Here is a tiny trained network, its code and every weight. The questions are about switching its units off for an input and a class, where a switched-off unit gives its printed mean instead of its output.

import numpy as np


def w(rows, s, z=0):
    codes = np.array(rows[::2]) - 128.0
    scale = np.full(codes.shape[1], s)
    scale[-1] = z or s
    return codes * scale


def f(y):
    return np.maximum(y, 0)


def log_softmax(a):
    a = a - a.max(-1, keepdims=True)
    return a - np.log(np.exp(a).sum(-1, keepdims=True))


def net(x, mask):
    res = np.array(x, float).reshape(1, 3) / 4 @ E
    y = f(res @ A[0][:, :-1].T + A[0][:, -1])
    res = res + np.where(mask, y, B[0][:, -1]) @ B[0][:, :-1]
    return log_softmax(res[-1] @ U[:, :-1].T + U[:, -1])


A, B = {}, {}
E = w([
[207,197,72,159,162,172,122],'x0',
[104,113,4,134,99,105,139],'x1',
[114,162,134,214,107,93,60],'x2',
],0.018)
A[0] = w([
[178,164,119,158,200,192,158,84],'N1',
[179,147,245,119,167,109,140,14],'N2',
[24,110,159,68,121,96,111,184],'N3',
[156,162,182,174,93,71,99,28],'N4',
[147,94,137,101,172,143,206,125],'N5',
[66,89,188,80,60,141,111,1],'N6',
[98,137,142,44,153,215,154,34],'N7',
],0.012,0.0026)
B[0] = w([
[180,141,119,113,185,109,96,228],'N1',
[91,185,99,99,63,72,234,252],'N2',
[146,177,122,109,182,51,130,223],'N3',
[77,133,140,252,98,170,80,191],'N4',
[94,106,109,190,58,151,115,207],'N5',
[149,115,175,146,172,83,106,212],'N6',
[119,50,155,127,132,179,26,215],'N7',
],0.012,0.017)
U = w([
[185,177,171,143,248,98,109,60],'0',
[96,104,160,185,80,146,53,54],'1',
[104,174,64,124,84,85,204,253],'2',
],0.012,0.0018)

Each question gives the input, the list of numbers given to net, and the class t.
The units are the neurons (one row each of A and B). Each row of codes is followed by its name. A weight is (code - 128) times the scale printed after its matrix; where a second scale follows, it is the last column's (A, B and U).
mask holds one flag per neuron, in row order. A switched-off neuron (its flag False) gives its mean, the last column of its row in B, instead of its output. The means were averaged over made-up inputs and are rounded, as every weight is.
A unit's drop is (log p(t) with every unit on - log p(t) with that unit switched off) / (log p(t) with every unit on - log p(t) with every unit switched off).
The circuit of an input: a set's keep is (log p(t) with only the set's units on - log p(t) with every unit switched off) / (log p(t) with every unit on - log p(t) with every unit switched off). Starting from all 7 units, units are removed one at a time, each time the one whose removal leaves the highest keep (on an exact tie, the one counted first), for as long as the keep stays at least 0.8.
units of the circuit, in order: the units of the circuit, biggest drop first
unit that matters most: the unit with the biggest drop
top k neurons: the k neurons with the biggest drops, biggest first
drop when u is switched off: that unit's drop, to one decimal
input [4,-8,-4], class 2: units of the circuit, in order	[N2]
input [-5,-6,-5], class 2: top 2 neurons	[N2, N5]
input [-3,-8,6], class 2: top 2 neurons	[N2, N7]
input [1,-3,-2], class 2: units of the circuit, in order	[N6, N2]
input [2,7,-8], class 1: units of the circuit, in order	[N2, N7]
input [-8,-8,-2], class 0: top 2 neurons	[N6, N3]
input [-4,6,-7], class 1: top 3 neurons	[N2, N7, N5]
input [6,-4,8], class 1: top 2 neurons	[N4, N3]
input [8,7,7], class 0: top 3 neurons	[N2, N5, N1]
input [-4,-3,-6], class 1: top 3 neurons	[N7, N5, N1]
input [4,6,-6], class 1: units of the circuit, in order	[N2, N3]
input [4,2,-5], class 1: top 3 neurons	[N3, N2, N5]
input [7,7,1], class 0: top 3 neurons	[N2, N1, N5]
input [0,3,-3], class 1: unit that matters most	N2
input [-8,-6,-3], class 0: top 2 neurons	[N6, N3]
input [-7,1,-8], class 1: top 2 neurons	[N5, N7]
input [3,-7,-8], class 1: top 2 neurons	[N7, N5]
input [-7,2,7], class 0: drop when N3 is switched off	0.9
input [2,-8,5], class 2: drop when N2 is switched off	1.1
input [-8,-2,4], class 0: units of the circuit, in order	[N3]
input [1,-7,-6], class 2: drop when N2 is switched off	2.5
